Below are the code and all the weights of a small trained network. Each question names an input and a class and asks about switching units off, where a switched-off unit gives its printed mean instead of its output.

import numpy as np


def w(rows, s, z=0):
    codes = np.array(rows[::2]) - 128.0
    scale = np.full(codes.shape[1], s)
    scale[-1] = z or s
    return codes * scale


def norm(h):
    return h / np.sqrt((h * h).mean(-1, keepdims=True) + 1e-5)


def f(y):
    return np.maximum(y, 0)


def log_softmax(a):
    a = a - a.max(-1, keepdims=True)
    return a - np.log(np.exp(a).sum(-1, keepdims=True))


def net(x, mask):
    res = np.array(x, float).reshape(1, 3) / 4 @ E
    u = 0
    for l in range(2):
        y = f(norm(res) @ A[l][:, :-1].T + A[l][:, -1])
        res = res + np.where(mask[u : u + 10], y, B[l][:, -1]) @ B[l][:, :-1]
        u += 10
    return log_softmax(norm(res)[-1] @ U[:, :-1].T + U[:, -1])


A, B = {}, {}
E = w([
[91,169,159,117,69,41,179,153,136,174,147,215],'x0',
[156,93,10,105,192,151,107,114,175,194,194,197],'x1',
[52,199,74,253,164,134,143,49,85,87,174,133],'x2',
],0.015)
A[0] = w([
[150,102,165,94,171,222,58,145,149,183,122,35,69],'L0N0',
[184,78,81,136,137,108,65,117,178,97,100,157,23],'L0N1',
[142,105,94,73,108,169,148,182,132,155,104,115,147],'L0N2',
[131,112,138,34,80,144,153,216,105,181,169,73,50],'L0N3',
[100,140,119,163,156,196,96,118,98,135,127,81,123],'L0N4',
[188,81,79,200,79,81,142,139,146,160,122,77,4],'L0N5',
[160,99,223,154,97,35,196,55,169,88,49,90,85],'L0N6',
[63,169,221,115,89,112,87,155,138,202,102,255,7],'L0N7',
[118,159,118,159,154,98,108,135,179,208,198,179,134],'L0N8',
[182,33,72,85,158,84,227,16,179,121,69,153,105],'L0N9',
],0.0059,0.0037)
B[0] = w([
[153,151,60,106,111,54,194,158,116,32,152,140,249],'L0N0',
[72,161,151,142,92,162,68,160,100,139,141,105,169],'L0N1',
[149,141,142,186,162,110,83,77,114,76,110,170,227],'L0N2',
[149,132,183,205,186,113,86,57,107,94,102,207,233],'L0N3',
[133,153,76,129,101,82,102,155,92,37,154,152,226],'L0N4',
[120,105,144,154,132,143,147,126,101,140,116,125,128],'L0N5',
[78,153,81,124,99,172,11,180,92,130,188,153,254],'L0N6',
[177,126,51,115,133,81,186,141,123,16,145,93,224],'L0N7',
[90,168,124,135,94,153,56,175,69,89,140,130,236],'L0N8',
[88,153,139,125,91,158,81,171,73,117,138,132,197],'L0N9',
],0.011,0.0047)
A[1] = w([
[151,73,51,65,163,159,100,128,180,225,157,185,58],'L1N0',
[108,127,186,123,97,133,135,138,125,127,103,79,30],'L1N1',
[208,51,183,30,122,125,105,162,175,163,80,134,109],'L1N2',
[103,151,149,122,132,184,91,156,110,162,118,119,68],'L1N3',
[107,129,187,128,100,137,129,117,123,126,95,79,4],'L1N4',
[130,123,103,115,102,108,96,134,104,81,134,135,210],'L1N5',
[180,65,104,100,178,211,114,110,152,105,93,5,7],'L1N6',
[104,137,134,201,173,136,178,53,159,171,127,110,103],'L1N7',
[106,142,153,85,76,41,187,145,165,195,132,211,57],'L1N8',
[125,127,202,107,83,120,144,152,126,120,89,72,83],'L1N9',
],0.022,0.0039)
B[1] = w([
[118,189,201,127,149,197,103,198,113,138,108,94,169],'L1N0',
[139,135,113,119,171,182,92,159,143,151,141,154,150],'L1N1',
[52,143,99,190,146,117,139,4,152,143,118,131,189],'L1N2',
[155,122,135,116,148,119,160,126,147,124,113,126,142],'L1N3',
[127,139,87,86,154,162,81,161,149,197,164,173,148],'L1N4',
[144,106,151,110,136,127,156,124,157,168,112,127,251],'L1N5',
[158,90,89,105,50,47,145,167,88,87,172,155,168],'L1N6',
[120,93,176,106,129,121,119,58,178,154,59,113,143],'L1N7',
[179,66,66,104,85,89,126,147,95,69,160,113,170],'L1N8',
[118,180,171,148,150,182,122,171,102,120,120,86,168],'L1N9',
],0.02,0.026)
U = w([
[171,68,76,104,62,80,133,167,93,73,173,123,139],'0',
[113,174,166,125,155,224,75,205,120,161,140,111,68],'1',
[66,117,120,185,138,124,118,2,157,140,107,129,73],'2',
[169,86,154,106,152,126,191,130,184,180,112,137,254],'3',
],0.018,0.00093)

Each question gives the input, the list of numbers given to net, and the class t.
The units are the neurons (one row each of A and B). Each row of codes is followed by its name. A weight is (code - 128) times the scale printed after its matrix; where a second scale follows, it is the last column's (A, B and U).
mask holds one flag per neuron, layer by layer. A switched-off neuron (its flag False) gives its mean, the last column of its row in B, instead of its output. The means were averaged over made-up inputs and are rounded, as every weight is.
A unit's drop is (log p(t) with every unit on - log p(t) with that unit switched off) / (log p(t) with every unit on - log p(t) with every unit switched off).
The circuit of an input: a set's keep is (log p(t) with only the set's units on - log p(t) with every unit switched off) / (log p(t) with every unit on - log p(t) with every unit switched off). Starting from the 12 units with the biggest drops (on a tie, the unit counted first), units are removed one at a time, each time the one whose removal leaves the highest keep (on an exact tie, the one counted first), for as long as the keep stays at least 0.8.
circuit, biggest first: the units of the circuit, biggest drop first
unit that matters most: the unit with the biggest drop
k most important neurons: the k neurons with the biggest drops, biggest first
top k neurons in layer l: the k neurons of layer l with the biggest drops, biggest first
drop of u: that unit's drop, to one decimal
input [-6,0,-6], class 0: unit that matters most -> L1N6
input [-2,-5,-6], class 2: top 2 neurons in layer 1 -> (L1N2 L1N0)
input [-3,-1,3], class 3: top 3 neurons in layer 1 -> (L1N2 L1N8 L1N6)
input [-8,-8,7], class 0: top 4 neurons in layer 1 -> (L1N6 L1N2 L1N0 L1N9)
input [-3,-2,-1], class 3: 2 most important neurons -> (L0N0 L1N5)
input [-7,7,6], class 0: 4 most important neurons -> (L1N6 L1N2 L1N9 L0N6)
input [3,8,8], class 1: 3 most important neurons -> (L1N0 L1N2 L0N3)
input [-8,-8,-5], class 0: 2 most important neurons -> (L1N6 L1N0)
input [-7,1,7], class 0: top 2 neurons in layer 0 -> (L0N3 L0N2)
input [-4,5,1], class 1: 3 most important neurons -> (L1N0 L0N7 L1N8)
input [8,-1,7], class 0: 2 most important neurons -> (L1N8 L1N2)
input [-5,-6,3], class 1: 2 most important neurons -> (L1N8 L0N7)
input [2,7,-8], class 2: 3 most important neurons -> (L1N2 L0N6 L1N9)
input [2,5,-8], class 2: unit that matters most -> L1N2
input [-6,6,2], class 0: 3 most important neurons -> (L1N6 L0N6 L1N9)
input [8,8,-2], class 0: 2 most important neurons -> (L1N8 L0N6)
input [0,-4,-6], class 2: drop of L1N2 -> 1.0
input [-4,1,-8], class 2: drop of L1N7 -> 0.0
input [-1,0,-1], class 3: drop of L1N2 -> 0.8
input [5,-1,-7], class 2: circuit, biggest first -> (L1N2)
input [-3,-2,-2], class 3: drop of L1N2 -> 0.3
